[  -5  197  177    2  131  225   24  105    4   85  -93 -123  209  -85
  209  -65   79  133   57   92 -102  113   45  -20  -84 -129 -152  512
  409  -83  106  146 -212   18]  2
[-107  -13  298  283  165   90  208  -46  -64 -182  267   12  -86  162
 -173  181 -167   74   88 -150 -182   79  449   33  108  -76   36 -221
 -213  394  462  158  209   -6]  10
[ 119 -350  116 -164 -180    8  -17  -18  407  420  -36  336  265  171
  -38  209  190  145 -101  130   57 -108  276  -12  189   73   10  157
   21  -20  109 -182  231 -192]  11
[-113  198 -391 -342   87 -305  -34  222  154   65  266  327  196  151
   69  291  356 -320  -30  105 -106  420 -566   92 -298  -50 -185 -122
  -66 -193  407   18 -342 -327]  6
[-217  -80 -140   35  530 -338  -84  119   61   38  181  141  -27    9
 -240 -224 -648   76   86  281 -229  448 -187   97 -220   13 -152  183
  -81   95  379   75  -56  -82]  9
[-108  112 -342 -356  -79 -251 -222  190   36  -72  445  227   80  127
  -78  171   23 -176 -140  256 -162  154 -386 -209 -177  141  425  -69
 -237   87  124  -50    2  -15]  5
[-198   67 -392 -139 -205 -590 -267  360    5  261  429  275  162    0
  394   58   80  121  -48  150  -76  350 -544 -343  -44  240 -159  383
  -20   81   33   45  126   54]  5
[ -74  -39   90   75  375 -191  -91  107 -169  301   16  244 -136   11
 -174 -324 -379  103  109 -392  383  124  322  -82  -12 -114  181  259
   59  390   55  227  201  319]  1
[  -8  -65  111   72   -2  -64 -175 -432  280   40  -68  176  132  152
 -243  -17 -234  214  -13 -209  192 -156  318   38  252  178   17 -200
 -156  317   20    7  462 -156]  1
[ 155   73 -247 -127 -103  -42   58   87   73  667 -228  246 -137 -200
  -69 -376 -229  165 -136 -321  309 -125  285  -41  167 -140 -126  365
 -107  272 -107  -39   31  145]  9
[ -90   49  332    5  574  -57 -149  151  178  142  218   87  351 -204
   68   35  377   52  169   19 -312  660  -60   91   75   43 -772  458
  -26 -231  344  330 -437 -395]  3
[ -86 -125 -255  -45  489 -112  -78 -156 -184   -4 -227 -403 -206  176
 -338  -28 -421  159  -21  -63  155  -97 -250   99 -179   20 -112 -101
 -172  186    0  -16   17   62]  5
[ 218  333 -308  -41  186   80  134   92 -247 -203  -60 -136   50  123
  -11  131  370 -107  105    6  -59   64 -219  121 -286    3  -68 -305
   51   82  357    9 -413 -132]  4
[ 146  -19 -497 -338  146 -264 -112  298   58 -163  -93  213  -39  156
  235  -80  263  289   88  383   49  291  -25 -169   51  203   30  243
 -147 -532 -585  117  120 -156]  2
[  50  365 -501  104  160 -125 -100  -77   15  442   -7  294  218 -187
  106 -137  210  195 -179  124  -53  -27 -188  -64  191  102 -559  490
 -133 -224   54   -3 -172 -204]  4
[ 124  -24 -400 -224  201  157 -250  278  -71   -1 -727  352  411 -261
  -66  -69  512  305   10  -22  322 -183  309  -42  308   67  391  352
  295   59 -287   71  -29  105]  8
[-280 -257  -66  -78  307 -134  -80  119  -74 -142  141  281  445   33
  238   13  -72    1   16  117  143   99   48 -284 -125 -271  206  257
  305   36  369   81  315  115]  7
[ 221  -17 -689  -82  -53  -60  -55 -390  112  119 -277 -310 -248  186
 -277   99 -262   33   70  111  170 -101 -389   92   18  209   12 -483
 -249  288 -149  -43  -85   21]  1
[ 232 -111  290  -46   30  367 -318  244  448  177 -463   -4  420   44
  370  -56  150  163   20  -12   -1 -284  246  -69  127  210   41  250
  290  -13   19 -127  397 -129]  2
[-117   20 -261  -86 -197  -19 -148 -363   31  426 -203 -384 -157  151
 -375   22 -305  -34  -11  -87  215  -65 -594   32   15   98 -263 -120
 -185  224  -35 -136 -465   65]  10
[  27 -112 -350 -133 -204 -108 -239 -271  356  415 -342  595  296 -160
 -305 -315 -117  446 -398 -311  379 -199  271   25  455  -13  211  117
 -358  219 -111  124   55  193]  3
[ -98 -270   89 -231   33 -207  -69  271  174 -257   73  288  172  -53
   60  -72  135   17  -43  223 -232  121 -186  116 -365  -42 -111  -57
  200 -285  360   87  -83 -228]  10
[ -29  -44  279  134 -172  305   -1  108  245  384 -205  -16  228  -16
  139  -12  114  308   53 -240   73  -46  243  221  264   88 -235  245
   45  -11   27  -17 -285 -174]  0
[-150  164   -6   43  384  -88  -65  132   13  -55   42  -70  111  -55
 -243 -344  -69  385  -83  190 -216  233 -162  115  -58  238 -376  180
 -177 -222   58  130 -410 -205]  4
[ -48 -156 -409 -304  418 -318 -131 -139 -100 -439   70 -206 -130  318
  -70 -106 -189  205   94   73  621 -461  -65 -433 -154 -112  469 -342
 -332  107 -187   42  899   13]  3
[ -47 -157 -484 -149  402  170   23 -490  113  372  -87 -115 -176   77
 -464   -5  -63 -148   74 -109  382  -41  -93  254  281 -293  -54 -439
 -250  257  -42  150 -153   41]  1
[ 120  -33  121   68  149  181 -161   36  269  119 -392  336  383  -70
  317  139  255  255    7   49  161 -181  293   69   71 -206  212  521
  278  187  180   -5  -17  175]  10
[  39   38 -254   40  -21  -11  -60  114   86  321 -212   16  -95 -157
 -112  102   48   45  152  -64   88   63   -9  154  158  209   25  164
  204  167  -64  117 -277 -148]  8
[ 212  340 -227 -311  -57  170 -283  -53  302 -101 -238  -32   33   13
  -49 -209  262  305  114   87 -122  -17 -109   -2   59    3 -202 -138
 -672 -184 -222  193  -97  202]  1
[-251  -96  225    1  221  362  -93  243  -14 -471 -172  -96  461  -99
   62 -163  311  665 -110  235 -160 -306  114  305  -91  256 -232  150
  -75 -258  291   -9 -307 -402]  7
[  78 -101 -290   48  401   11 -142  -17  -52  296 -359 -408 -259    0
 -235 -332 -652  186  231  -27  130  -17   38  -43   55  195 -255   -7
 -306  353 -301 -144   20   80]  7
[-158 -188  136    3  220  -93  112   66  -42 -118   83 -226 -108 -245
 -587  -72 -236  183 -196   35 -115   13 -282  359 -175  159  191  -64
  -46 -134  125  147 -514    3]  7
[-227  -75   87 -249   43  110 -105  -36  -63   87  352  250   77  203
 -229  268   33 -196 -130  233 -402  441 -185  260  -77   46 -361  130
 -327 -321  177 -113 -413 -231]  2
[  33 -111 -329   -3  156   -4   -2 -321   88  232 -308  -65  149  -16
 -253   69  198  197  -41  149  205   29 -119   69  282  179 -218   26
 -106  148 -301 -156 -351 -104]  8
[  21 -101   48 -349 -603   28  -84  344 -131   21 -111   67  462 -199
  370 -136  506  164  -88   52 -146 -189 -165 -239 -216  181 -317  252
  102 -455 -268 -288 -181  -75]  11
[-255  246  552 -163  -47  102  -79  453   93  -58  282   26   49 -205
   11  -37  154    8  185 -138 -105  300  -22  -31  -92  -79 -324  402
  236  228  150  461  184  289]  4
[ 102 -165   35  -92  242 -198 -111 -174  147  575  -61  244 -186   15
  -86 -490 -142  216 -508  -10  362 -686  149  -91 -326    4   87  437
   -8 -236  -83 -208   79 -113]  8
[ 225  236 -199  -47  164  -40 -305 -304  133  365  -97  -91 -169  158
 -102 -333 -258  211 -180  116  -29 -265   38   13    9  245 -213  106
 -338  200 -113 -204   75 -159]  11
[-227  249  -52 -115  -29 -266 -178 -313  164   77  126 -166 -112  211
 -240   12 -156    6  143  133  -72   86 -209 -122   64  233 -659 -134
  -94  446  -13  -24  288 -302]  0
[ -17 -153  -28 -115  427 -133    8  229    4 -699  -13  229  339 -357
   16 -232  183  -64   92  181  102  289   80  -44  111  -11  485 -161
  430 -230 -548  174  441   15]  6
[ -74 -129 -237   26  118 -184    6  582 -381   53 -220  225  137 -231
  200 -261  273  160  -50 -115  341 -426  -45  -26 -182  104  209  213
  420  -87 -104 -141  219  154]  7
[  56 -126   22  -53 -247  443 -143 -253  252  149 -141   54  173  117
   56  -43  173  -93 -279  353   70 -199 -136  -57  -52  130  174  126
  110  -23  107  -99 -591  -22]  1
[ 353  301  -87  -48  -34  508    3 -169  192   -4 -113 -237  -76  251
  280  206  195   85 -110   62  -66   26  247   74  179  -55   25  -50
 -205  161  -16   44    7    0]  6
[ 218 -122 -158  -81  282 -201   19  210  -13 -135 -228  207 -232 -123
  130  -20  491 -173  -74 -318  278   19   53  284   66  -13   43 -160
   58 -320 -452  130  239  -38]  8
[ 121  -79  239 -108 -354  108 -285 -120  423  225 -101  429  307 -249
  150   13  345   -4 -234  209 -184 -328  147 -263   46  166    5  470
  119 -251  -74   29  -71  -67]  0
[ 105 -287  127  -31  344  538 -247   75   61  188 -474   88   72  -82
 -215 -102 -115  174 -152  -37  393 -541  146  327   21  -48  433  249
   32  -58   86  -93  -17  102]  6
[-194  161 -409 -277  172 -377 -165  122 -130  -81  122  358  170  -95
  -65   -6  152 -150  -96  112 -142  235 -443  -32 -344   58 -349  127
    9    2  255  127 -147   -8]  7
[ 119  245  259  -13 -374  -84 -119  361  172  518    7  302 -196   16
   69 -208  -88  404  -53   26  -37 -390  407 -149  -32  269 -276  625
  -26   50  187 -144  407 -243]  1
[   3 -359  -96  -71  -86 -320   21  393  162  560 -284  386  238 -289
  -87 -469  -38  377 -195 -236  146 -308  146  -32   -2  222 -184  113
  244 -326 -236 -147  348 -125]  6
[  27  108 -133  218 -423  173  -42  243  263  -21 -183 -260 -100  390
  529  218  122  242  219  442 -232 -408  166 -177  -27  198  147 -134
   79  457  322 -156  179  -59]  11
[  36  263 -511   -4  -71  -56   12    3  128  380 -249   51 -201 -263
 -390 -160  -49  -24  137  -32  -25  349 -517  589  107  182 -381   -8
   -9 -213 -364  109 -754  -98]  5
[ -51 -103   17  -22  236  -49  152  299   -7  -30 -144   66  280  -39
  -83 -112  261  374   -9  -96  -92    3  336  165  113 -151   94 -129
   30 -299 -103  -18  191   40]  3
[  27  -28  122  -47  273   99   67  206 -165 -639   52    8   26   24
 -174 -232   74  138  -23   84  276 -585  -46   59 -287 -194  714 -258
  119 -418  267   63  479  -36]  5
[ 100  258 -251 -151  -93 -245 -217  202   60  560  253  178 -148  138
  418  -42   26    3   81   45  221  -49 -114 -412  -31    8 -117  558
   36   57  152   22  398  -41]  9
[ 180  196 -110 -218  173 -144 -287 -458   35  166   19  160  -46   43
 -270 -164   67 -314  123 -162  342  291 -390   44   55  -24 -373 -131
 -255  258 -154  -40 -189   -5]  10
[ 171  199 -166 -222 -384  -50 -236 -155   32   89  238  291 -178  -10
    3  141   78  -96   -9  -39 -158 -192  209 -215  115  211 -114  124
 -244 -114 -174  181  632 -107]  11
[-204 -224  184  -11  508  310  215  279 -413 -554  100 -114  656  -67
  165 -104  329  172  -19  -64  241  243  -87  136 -115 -285   47   25
  324 -161  382  113 -154  -11]  3
[-203  235  -65   36  330 -162   76  521  -34  156  -34  183  425   34
  230  -15   63   66  174   78  -90  472  -67 -198 -122  -74 -319  531
  187  167  279  -96 -203  -19]  5
[ -18   95  293   33  -19   98  115  299   45 -206   68  -53   37 -116
   80 -416  202 -179  -21  -16   39   42 -286  150 -277   37 -128 -128
  327 -290  123   78 -205  -66]  7
[-186  129  446  146   -6   34   84  -35    4 -111  281  120  -29  -73
 -374  -24  131  303  -66  -12 -538  278  215  434  -10  124 -337 -142
 -317  146  164  185 -364  125]  1
[ -30  -70  458   26 -187  206 -145  199  191 -238  -28  203   92 -342
  -41   20  195  186   -2    1 -296  149  239  190  176  293 -200  139
   81   93 -109  307  130   43]  6
[-106 -362  306  -99  747   77   94  202   31 -130 -119   85  463 -273
 -156  159  142   41 -254  -93 -153  246  293  226   70 -215   45  425
  205 -599  256   68 -210 -445]  8
[  90  171 -527 -220    7  -31  -96 -178    5  318  -80 -296 -289  137
  -60 -290 -275 -247    9  -33  278 -271 -470  -76 -131  120 -282 -326
 -254  281 -382 -286  155  -15]  2
[  50 -424 -468  -34  207 -168 -131 -341   52  -37 -379 -215 -142  224
  -99 -209 -294  128   56   93  507  103 -148 -151  267   40  254 -322
 -129  230 -388   -4    0  161]  9
[ -82 -170  130  112    5  142   88   18  -28 -104  101 -258   20 -108
   52   93 -122   53   61  244 -175  425  -46  -14  198 -195  282  131
   -7   85  -95  107 -527  322]  0
[-310  290  -41  283   34 -354  -11 -126  -13 -413  389   88  286   30
  101  251  107  101   14  244 -400  519 -330  -15  113   54 -172  -57
 -163  185  349  129 -147   40]  1
[  52 -236 -208   49  -83 -141  185  226 -321 -177 -605  171   95 -124
  -69 -237   11  311 -109 -178  152  -57  210  249   10 -162  161  -52
  256 -359 -144 -140 -133  154]  7
[-373 -302  521  123  518   50 -130  -27  -15 -330  179   21  529 -167
 -290  130  189  396  -74  314 -393  441  103  421  151  298 -163  280
  120 -304   40   23 -519 -443]  3
[-109 -321  167  263  407  399   63   44 -558  182  -14 -270  -71  195
 -177  -14 -426    5   55    4  293   77    0  168 -101    1  153  170
  403  249  200 -119 -117  222]  6
[   3 -165  -28  180 -143   55 -110   57  228   34 -222  163  139   48
  126   59   48  261   50  290 -240   85  190  203   90  254  -26  -30
  241  675   98   25  -17  227]  11
[  45  -65   95   17   47 -223  100   20   96  495    5   52   52   95
   83  108   73  193  -40    2   17 -241  294 -180  -43 -111 -121  266
   85   81  193 -251  190  -63]  7
[-212  -47 -148   60  202 -212 -108  445  -43   70   14  296  274 -255
  -25  -15 -161   41 -142  232   55  148 -552   -5 -173  142   45  524
  211    9  285   -2 -102  140]  6
[ -97  -16   88 -239 -191  236   55  229 -113 -562  230 -182  219  268
  354  234  220  -86  138   94  119  124  -65 -317 -204  -96  195 -109
   25   62  198  102  208   13]  3
[ -32  270 -820  -79   -4 -448  -41 -373  349  304 -237 -146  -57 -183
 -405   11 -181 -154  -12  148 -133   94 -614  -64   96   82 -189 -369
 -312  340 -133  -32 -481    6]  1
[ 114   90 -451   21  242 -410 -105 -416   58 -160 -394  -84  -64  119
 -291 -105  129  183  -10  -21  332  -79 -374  106  235 -161   69 -463
 -355   -3  -74 -100 -148  -31]  5
[ -39   66 -146  -29  125 -160   94   95 -265    3   70 -369   46    5
  -63  304   26  -48  -74  -21 -117  175   11 -123  107  192  227   54
  218  392 -104 -108  -89  -81]  11
[ -28 -113 -204   46  130 -147   63  174 -208  148  -26  253 -190  130
   73 -238 -276  103  -53 -124  175 -159  492 -165   13 -143  242   37
  -60   55 -324 -112  521  270]  4
[  -5 -311  247  349  139  -90  109 -267  286  665 -121  168  -50   -1
 -151 -345 -403  362 -162  -43  160 -253  429   35  138   -9 -147  312
   93   73   60 -145 -102 -132]  10
[-144   29  193  -26  332  149  337   26 -331 -124  103 -445   85  -49
 -119 -145   93 -135 -187 -166   95 -150 -291  174 -372 -381   65  -90
  167 -562  185  -93 -452   -8]  7
[-103   55 -139    2   91 -514  114  215   30   54 -128   60 -100  343
  319 -194  145  229   -8  162 -238  273  124 -127 -209 -112 -196  -57
   52 -112 -183 -110 -127   71]  2
[  57  207 -250 -115  410  -25  120  132  -63  157   77 -146    2   61
  -16 -112  -46 -166  131 -209  327  -62 -324   16 -189 -345  -17  -20
  -41 -344  209   12  217  -77]  8
